Here is a tiny trained network, its code and every weight. The questions are about switching its units off for an input and a target symbol, where a switched-off unit gives its printed mean instead of its output.

import numpy as np


def w(rows, s, z=0):
    codes = np.array(rows[::2]) - 128.0
    scale = np.full(codes.shape[1], s)
    scale[-1] = z or s
    return codes * scale


def norm(h):
    return h / np.sqrt((h * h).mean(-1, keepdims=True) + 1e-5)


def f(y):
    return y / 2 * (1 + np.tanh(0.7978845608 * (y + 0.044715 * y**3)))


def softmax(a):
    e = np.exp(a - a.max(-1, keepdims=True))
    return e / e.sum(-1, keepdims=True)


def log_softmax(a):
    a = a - a.max(-1, keepdims=True)
    return a - np.log(np.exp(a).sum(-1, keepdims=True))


def net(x, mask):
    ids = ['ΘΣΨζλτ'.index(c) for c in x.split()]
    T = len(ids)
    res = E[ids] + P[:T]
    u = 0
    for l in range(3):
        q, k, v = (norm(res) @ M[l].T for M in (Q, K, V))
        z = softmax(np.where(np.tri(T) > 0, q @ k.T / 3**0.5, -1e9)) @ v
        res = res + np.where(mask[u], z, O[l][:, -1]) @ O[l][:, :-1]
        u += 1
        y = f(norm(res) @ A[l][:, :-1].T + A[l][:, -1])
        res = res + np.where(mask[u : u + 4], y, B[l][:, -1]) @ B[l][:, :-1]
        u += 4
    return log_softmax(norm(res)[-1] @ U[:, :-1].T + U[:, -1])


Q, K, V, O, A, B = {}, {}, {}, {}, {}, {}
E = w([
[158,171,207,118,81],'Θ',
[173,172,175,129,144],'Σ',
[155,151,99,184,78],'Ψ',
[98,60,206,114,142],'ζ',
[171,148,254,134,199],'λ',
[85,121,169,94,140],'τ',
],0.016)
P = w([
[190,184,76,77,64],'0',
[164,79,199,154,11],'1',
[149,159,93,81,215],'2',
[142,43,181,189,40],'3',
[126,172,94,91,194],'4',
[146,59,179,209,47],'5',
[103,219,120,92,177],'6',
[128,57,176,208,59],'7',
[82,233,114,109,177],'8',
[120,67,181,218,75],'9',
[49,216,107,114,193],'10',
],0.011)
Q[0] = w([
[67,163,155,87,103],'L0H0',
[123,6,56,165,86],'L0H0',
[116,5,92,208,200],'L0H0',
],0.016)
K[0] = w([
[87,135,168,112,162],'L0H0',
[167,2,129,152,120],'L0H0',
[211,35,99,92,105],'L0H0',
],0.018)
V[0] = w([
[70,167,65,116,115],'L0H0',
[183,2,88,84,113],'L0H0',
[74,152,58,118,147],'L0H0',
],0.0079)
O[0] = w([
[94,43,94,123,210,90],'L0H0',
[253,141,131,26,54,1],'L0H0',
[76,23,91,109,159,72],'L0H0',
],0.0044,0.0059)
A[0] = w([
[41,158,60,150,128,128],'L0N0',
[89,118,50,4,75,186],'L0N1',
[23,187,149,22,200,253],'L0N2',
[69,205,77,5,150,101],'L0N3',
],0.014,0.0024)
B[0] = w([
[78,130,86,198,140,158],'L0N0',
[106,34,70,23,75,134],'L0N1',
[40,78,168,166,194,248],'L0N2',
[34,215,106,2,78,173],'L0N3',
],0.018,0.012)
Q[1] = w([
[130,137,144,157,161],'L1H0',
[209,4,107,191,106],'L1H0',
[161,162,230,190,83],'L1H0',
],0.022)
K[1] = w([
[129,85,136,128,113],'L1H0',
[208,60,56,7,159],'L1H0',
[129,183,105,46,17],'L1H0',
],0.02)
V[1] = w([
[253,100,153,84,193],'L1H0',
[130,124,25,115,152],'L1H0',
[147,101,123,47,172],'L1H0',
],0.021)
O[1] = w([
[203,139,214,105,249,44],'L1H0',
[132,67,29,160,202,2],'L1H0',
[155,67,174,135,200,107],'L1H0',
],0.015,0.0095)
A[1] = w([
[158,121,98,172,212,4],'L1N0',
[64,254,107,136,210,187],'L1N1',
[116,164,176,226,133,254],'L1N2',
[103,168,45,146,109,118],'L1N3',
],0.022,0.00087)
B[1] = w([
[135,203,195,145,100,155],'L1N0',
[198,95,117,250,151,246],'L1N1',
[146,50,181,103,122,250],'L1N2',
[155,37,67,171,87,178],'L1N3',
],0.017,0.012)
Q[2] = w([
[80,138,132,50,143],'L2H0',
[225,6,141,80,91],'L2H0',
[136,71,214,202,112],'L2H0',
],0.019)
K[2] = w([
[110,143,166,130,52],'L2H0',
[107,213,116,2,82],'L2H0',
[228,82,121,81,134],'L2H0',
],0.022)
V[2] = w([
[118,113,159,90,50],'L2H0',
[70,188,105,67,109],'L2H0',
[108,8,122,86,146],'L2H0',
],0.017)
O[2] = w([
[176,44,71,208,144,254],'L2H0',
[193,179,2,53,175,18],'L2H0',
[224,145,192,200,87,244],'L2H0',
],0.0097,0.0076)
A[2] = w([
[104,212,199,130,92,174],'L2N0',
[102,231,121,111,15,4],'L2N1',
[133,63,157,40,85,23],'L2N2',
[185,193,138,251,140,5],'L2N3',
],0.022,0.0024)
B[2] = w([
[145,131,5,157,125,230],'L2N0',
[157,234,218,156,4,161],'L2N1',
[23,127,127,98,159,188],'L2N2',
[62,201,89,84,189,252],'L2N3',
],0.02,0.012)
U = w([
[112,201,156,97,28,101],'Θ',
[186,67,47,129,137,255],'Σ',
[198,180,181,169,219,101],'Ψ',
[144,20,223,96,112,108],'ζ',
[68,223,51,142,216,11],'λ',
[11,104,104,25,147,146],'τ',
],0.011,0.0024)

Each question gives the input, a string of symbols that net reads in full, and the target symbol t.
The units are the heads (3 rows each of Q, K, V and O) and the neurons (one row each of A and B). Each row of codes is followed by its name. A weight is (code - 128) times the scale printed after its matrix; where a second scale follows, it is the last column's (O, A, B and U).
mask holds one flag per unit, layer by layer, with each layer's heads first. A switched-off unit (its flag False) gives its mean, the last column of its rows in O or B, instead of its output. The means were averaged over made-up inputs and are rounded, as every weight is.
A unit's drop is (log p(t) with every unit on - log p(t) with that unit switched off) / (log p(t) with every unit on - log p(t) with every unit switched off).
The circuit of an input: a set's keep is (log p(t) with only the set's units on - log p(t) with every unit switched off) / (log p(t) with every unit on - log p(t) with every unit switched off). Starting from the 12 units with the biggest drops (on a tie, the unit counted first), units are removed one at a time, each time the one whose removal leaves the highest keep (on an exact tie, the one counted first), for as long as the keep stays at least 0.8.
units of the circuit, in order: the units of the circuit, biggest drop first
unit that matters most: the unit with the biggest drop
k most important neurons: the k neurons with the biggest drops, biggest first
k most important neurons of layer l: the k neurons of layer l with the biggest drops, biggest first
input Ψ Σ Σ Θ Σ, target Θ: 3 most important neurons -> L0N3, L0N1, L2N1
input λ Θ τ τ τ Σ Σ λ Θ Σ, target Θ: units of the circuit, in order -> L1H0, L2N1
input ζ Σ Σ Σ, target Ψ: units of the circuit, in order -> L1H0, L0H0, L0N3, L0N2
input τ Σ ζ λ, target Σ: 2 most important neurons of layer 0 -> L0N3, L0N2
input λ Σ τ Θ ζ ζ, target Θ: 2 most important neurons -> L0N2, L0N0
input Σ λ ζ λ, target ζ: unit that matters most -> L1N1
input Ψ Σ Σ τ Ψ Σ Σ ζ, target λ: 4 most important neurons -> L0N3, L0N1, L0N2, L1N2
input Θ Σ τ λ, target τ: units of the circuit, in order -> L2H0, L0N2, L2N2, L1N1
input Θ Θ Θ τ λ Θ, target τ: units of the circuit, in order -> L0N2, L2H0, L2N2, L1N1
input Ψ ζ Σ τ Θ Ψ Θ Σ τ Σ, target λ: units of the circuit, in order -> L0N3, L0N2, L2N3
input τ Θ Θ, target Θ: 2 most important neurons -> L2N1, L0N1
input Θ Ψ ζ, target ζ: units of the circuit, in order -> L2N3, L2N0
input Σ λ τ λ Σ, target Ψ: units of the circuit, in order -> L0N3, L0N2, L1H0, L1N1
input ζ ζ ζ λ, target Ψ: units of the circuit, in order -> L1H0, L0H0, L0N3, L0N2
input Θ Σ Σ Θ τ Σ Σ ζ, target τ: unit that matters most -> L0N3
input Σ λ τ τ τ Ψ, target ζ: 4 most important neurons -> L0N3, L0N2, L0N0, L1N1
input Ψ ζ τ Σ, target λ: 4 most important neurons -> L0N3, L0N1, L0N2, L2N3
input Σ ζ ζ ζ Ψ λ Σ λ τ Σ, target ζ: 4 most important neurons -> L0N3, L0N2, L1N1, L0N0
input ζ Σ τ Ψ ζ Σ Σ Θ, target Ψ: 4 most important neurons -> L0N3, L0N2, L0N1, L1N0
input τ τ Σ τ Σ ζ Σ Ψ λ τ, target Σ: 3 most important neurons of layer 0 -> L0N1, L0N3, L0N2
input Θ Ψ Θ λ λ Ψ τ τ Ψ Ψ, target τ: 3 most important neurons -> L0N3, L0N0, L0N2
input Θ ζ τ Ψ λ Σ, target τ: most important neuron -> L0N3
input Θ τ τ τ, target τ: 2 most important neurons -> L0N3, L0N0
input Σ Θ Θ Σ τ ζ λ Ψ Θ λ, target ζ: 3 most important neurons -> L0N3, L0N2, L1N1
input Σ λ τ ζ ζ Σ, target ζ: 4 most important neurons -> L0N3, L0N2, L0N0, L1N1
